Below are the code and all the weights of a small trained network. Each question names an input and a target symbol and asks about switching units off, where a switched-off unit gives its printed mean instead of its output.

import numpy as np


def w(rows, s, z=0):
    codes = np.array(rows[::2]) - 128.0
    scale = np.full(codes.shape[1], s)
    scale[-1] = z or s
    return codes * scale


def softmax(a):
    e = np.exp(a - a.max(-1, keepdims=True))
    return e / e.sum(-1, keepdims=True)


def log_softmax(a):
    a = a - a.max(-1, keepdims=True)
    return a - np.log(np.exp(a).sum(-1, keepdims=True))


def net(x, mask):
    ids = ['εηθλξσφω'.index(c) for c in x.split()]
    T = len(ids)
    res = E[ids] + P[:T]
    u = 0
    for l in range(2):
        r = res
        for j in range(3):
            rows = slice(3 * j, 3 * j + 3)
            q, k, v = (r @ M[l][rows].T for M in (Q, K, V))
            z = softmax(np.where(np.tri(T) > 0, q @ k.T / 3**0.5, -1e9)) @ v
            o = O[l][rows]
            res = res + np.where(mask[u + j], z, o[:, -1]) @ o[:, :-1]
        u += 3
    return log_softmax(res[-1] @ U[:, :-1].T + U[:, -1])


Q, K, V, O = {}, {}, {}, {}
E = w([
[93,84,113,67,60,111,160,133],'ε',
[216,153,76,69,161,138,168,173],'η',
[161,69,57,116,165,131,147,116],'θ',
[105,83,137,115,105,149,76,141],'λ',
[182,133,159,94,107,113,26,109],'ξ',
[210,143,81,101,158,97,64,59],'σ',
[151,115,163,159,86,7,145,182],'φ',
[170,134,158,97,81,164,168,149],'ω',
],0.021)
P = w([
[119,2,242,73,174,101,116,34],'0',
[138,5,92,117,100,150,90,156],'1',
[137,62,88,118,84,138,106,167],'2',
[145,107,83,124,80,136,122,167],'3',
[140,137,70,127,77,127,134,165],'4',
[135,160,63,135,71,128,143,159],'5',
[139,180,67,130,66,112,157,153],'6',
[132,203,66,128,69,100,173,148],'7',
],0.0089)
Q[0] = w([
[144,151,193,75,83,198,186,191],'0.h1',
[29,125,176,164,65,139,131,128],'0.h1',
[144,52,15,51,119,148,183,124],'0.h1',
[66,118,161,116,192,147,173,150],'0.h2',
[195,84,84,98,119,64,104,101],'0.h2',
[96,101,144,138,163,127,254,180],'0.h2',
[154,174,104,145,246,194,99,90],'0.h3',
[126,218,197,208,161,105,128,106],'0.h3',
[91,39,111,188,197,96,109,142],'0.h3',
],0.0074)
K[0] = w([
[140,212,223,105,113,167,183,197],'0.h1',
[15,91,165,201,29,131,145,135],'0.h1',
[94,78,91,69,187,139,255,130],'0.h1',
[118,30,137,47,126,208,150,78],'0.h2',
[95,146,94,217,125,71,126,117],'0.h2',
[92,80,145,40,122,139,189,165],'0.h2',
[179,182,138,227,208,162,99,153],'0.h3',
[183,128,163,166,190,14,78,142],'0.h3',
[118,86,139,152,181,139,151,76],'0.h3',
],0.0073)
V[0] = w([
[139,162,76,139,171,17,185,153],'0.h1',
[153,171,48,76,212,207,232,150],'0.h1',
[167,205,79,50,140,250,185,91],'0.h1',
[127,77,159,21,145,167,61,43],'0.h2',
[132,118,179,93,226,70,90,49],'0.h2',
[200,174,204,201,154,14,59,51],'0.h2',
[53,120,153,141,46,128,176,126],'0.h3',
[253,202,67,212,180,225,85,78],'0.h3',
[110,143,243,208,185,215,117,61],'0.h3',
],0.0056)
O[0] = w([
[157,155,126,184,94,226,222,98,132],'0.h1',
[136,27,170,149,102,250,97,101,134],'0.h1',
[128,50,128,136,149,220,40,100,144],'0.h1',
[112,46,9,49,112,195,121,112,168],'0.h2',
[162,21,170,105,157,192,119,123,141],'0.h2',
[145,114,169,197,155,254,141,126,185],'0.h2',
[123,127,148,112,99,216,117,33,125],'0.h3',
[74,160,169,149,139,64,116,219,49],'0.h3',
[128,78,174,132,135,142,148,156,1],'0.h3',
],0.0066,0.0083)
Q[1] = w([
[81,197,176,108,98,124,143,208],'1.h1',
[71,54,176,116,112,139,174,148],'1.h1',
[176,173,34,143,143,150,120,66],'1.h1',
[149,104,105,105,254,100,183,119],'1.h2',
[137,131,159,110,192,180,157,47],'1.h2',
[113,23,174,140,168,117,118,77],'1.h2',
[231,152,96,147,115,119,102,129],'1.h3',
[130,61,141,102,118,98,116,159],'1.h3',
[119,88,151,152,118,187,86,116],'1.h3',
],0.0077)
K[1] = w([
[155,151,148,115,170,162,5,124],'1.h1',
[128,54,97,59,156,211,69,75],'1.h1',
[115,175,97,158,111,96,221,117],'1.h1',
[195,75,60,109,229,128,118,158],'1.h2',
[128,113,63,2,69,158,91,114],'1.h2',
[112,50,166,58,113,83,106,87],'1.h2',
[112,140,67,72,74,136,236,127],'1.h3',
[80,82,73,87,180,189,16,72],'1.h3',
[74,154,119,126,93,149,111,116],'1.h3',
],0.0065)
V[1] = w([
[102,185,143,222,124,59,125,132],'1.h1',
[176,131,49,149,149,206,70,101],'1.h1',
[254,208,149,158,216,153,80,182],'1.h1',
[67,103,202,155,113,118,174,177],'1.h2',
[149,28,166,92,149,108,46,158],'1.h2',
[81,157,192,92,52,10,211,121],'1.h2',
[47,96,146,152,205,164,55,120],'1.h3',
[172,119,186,230,185,15,169,186],'1.h3',
[158,109,159,115,6,2,147,131],'1.h3',
],0.006)
O[1] = w([
[122,134,141,14,153,116,189,164,62],'1.h1',
[103,120,69,167,114,159,86,77,122],'1.h1',
[67,164,59,63,177,101,160,25,69],'1.h1',
[175,103,170,153,164,160,112,181,35],'1.h2',
[79,126,218,174,44,160,177,118,189],'1.h2',
[130,101,178,157,254,165,89,108,124],'1.h2',
[159,86,154,89,139,185,176,157,30],'1.h3',
[108,118,209,183,25,154,55,130,2],'1.h3',
[68,186,138,135,79,179,131,67,218],'1.h3',
],0.0069,0.0084)
U = w([
[135,31,156,195,104,254,48,9,168],'ε',
[129,168,93,204,53,53,128,134,222],'η',
[125,183,59,84,163,42,191,99,117],'θ',
[169,88,166,239,181,51,212,113,173],'λ',
[112,78,147,148,141,62,250,165,138],'ξ',
[232,90,167,95,165,103,84,159,10],'σ',
[186,141,168,132,96,144,181,218,2],'φ',
[53,70,109,166,237,151,121,125,120],'ω',
],0.0063,0.003)

Each question gives the input, a string of symbols that net reads in full, and the target symbol t.
The units are the heads (3 rows each of Q, K, V and O). Each row of codes is followed by its name. A weight is (code - 128) times the scale printed after its matrix; where a second scale follows, it is the last column's (O and U).
mask holds one flag per head, layer by layer. A switched-off head (its flag False) gives its mean, the last column of its rows in O, instead of its output. The means were averaged over made-up inputs and are rounded, as every weight is.
A unit's drop is (log p(t) with every unit on - log p(t) with that unit switched off) / (log p(t) with every unit on - log p(t) with every unit switched off).
The circuit of an input: a set's keep is (log p(t) with only the set's units on - log p(t) with every unit switched off) / (log p(t) with every unit on - log p(t) with every unit switched off). Starting from all 6 units, units are removed one at a time, each time the one whose removal leaves the highest keep (on an exact tie, the one counted first), for as long as the keep stays at least 0.8.
units of the circuit, in order: the units of the circuit, biggest drop first
most important unit: the unit with the biggest drop
which heads matter: for each layer, one digit per head in row order, 1 if its drop is at least 0.15 and else 0, layers parted by /
input λ ε θ ξ σ ε η, target ε: which heads matter => 100 / 100
input λ η λ, target η: units of the circuit, in order => [0.h2, 1.h2]
input φ ω ξ λ η θ, target ξ: units of the circuit, in order => [1.h1, 0.h1]
input θ ξ σ ε θ, target η: most important unit => 1.h1
input λ ξ ξ φ η η, target φ: which heads matter => 101 / 101
input η λ ξ σ φ ε, target θ: units of the circuit, in order => [1.h1, 0.h3, 0.h2]
input η φ ξ ε ω ω, target θ: units of the circuit, in order => [1.h1, 0.h3, 0.h2, 1.h2]
input φ σ φ η, target ε: which heads matter => 100 / 001
input ξ ω ξ ω θ ξ, target θ: which heads matter => 100 / 001
input ε λ θ ξ λ φ θ λ, target θ: units of the circuit, in order => [1.h1, 0.h2, 0.h1]
input ξ θ φ ξ, target σ: which heads matter => 000 / 110
input ε ω ξ ξ, target η: which heads matter => 110 / 111
input σ ξ η σ θ ε σ θ, target η: units of the circuit, in order => [1.h2, 1.h1]
input η σ ξ ξ, target η: units of the circuit, in order => [1.h2]
input η ε φ λ σ, target θ: which heads matter => 011 / 101
input λ φ η λ, target ω: which heads matter => 110 / 010
input ε ξ φ σ, target θ: units of the circuit, in order => [1.h1, 0.h2]
input ξ λ ξ η ξ ξ, target θ: which heads matter => 100 / 101
input ξ ω ξ ε, target ε: which heads matter => 101 / 100
input ξ ξ ξ ξ ε, target ε: which heads matter => 001 / 100
input φ η ε ω, target θ: most important unit => 0.h3
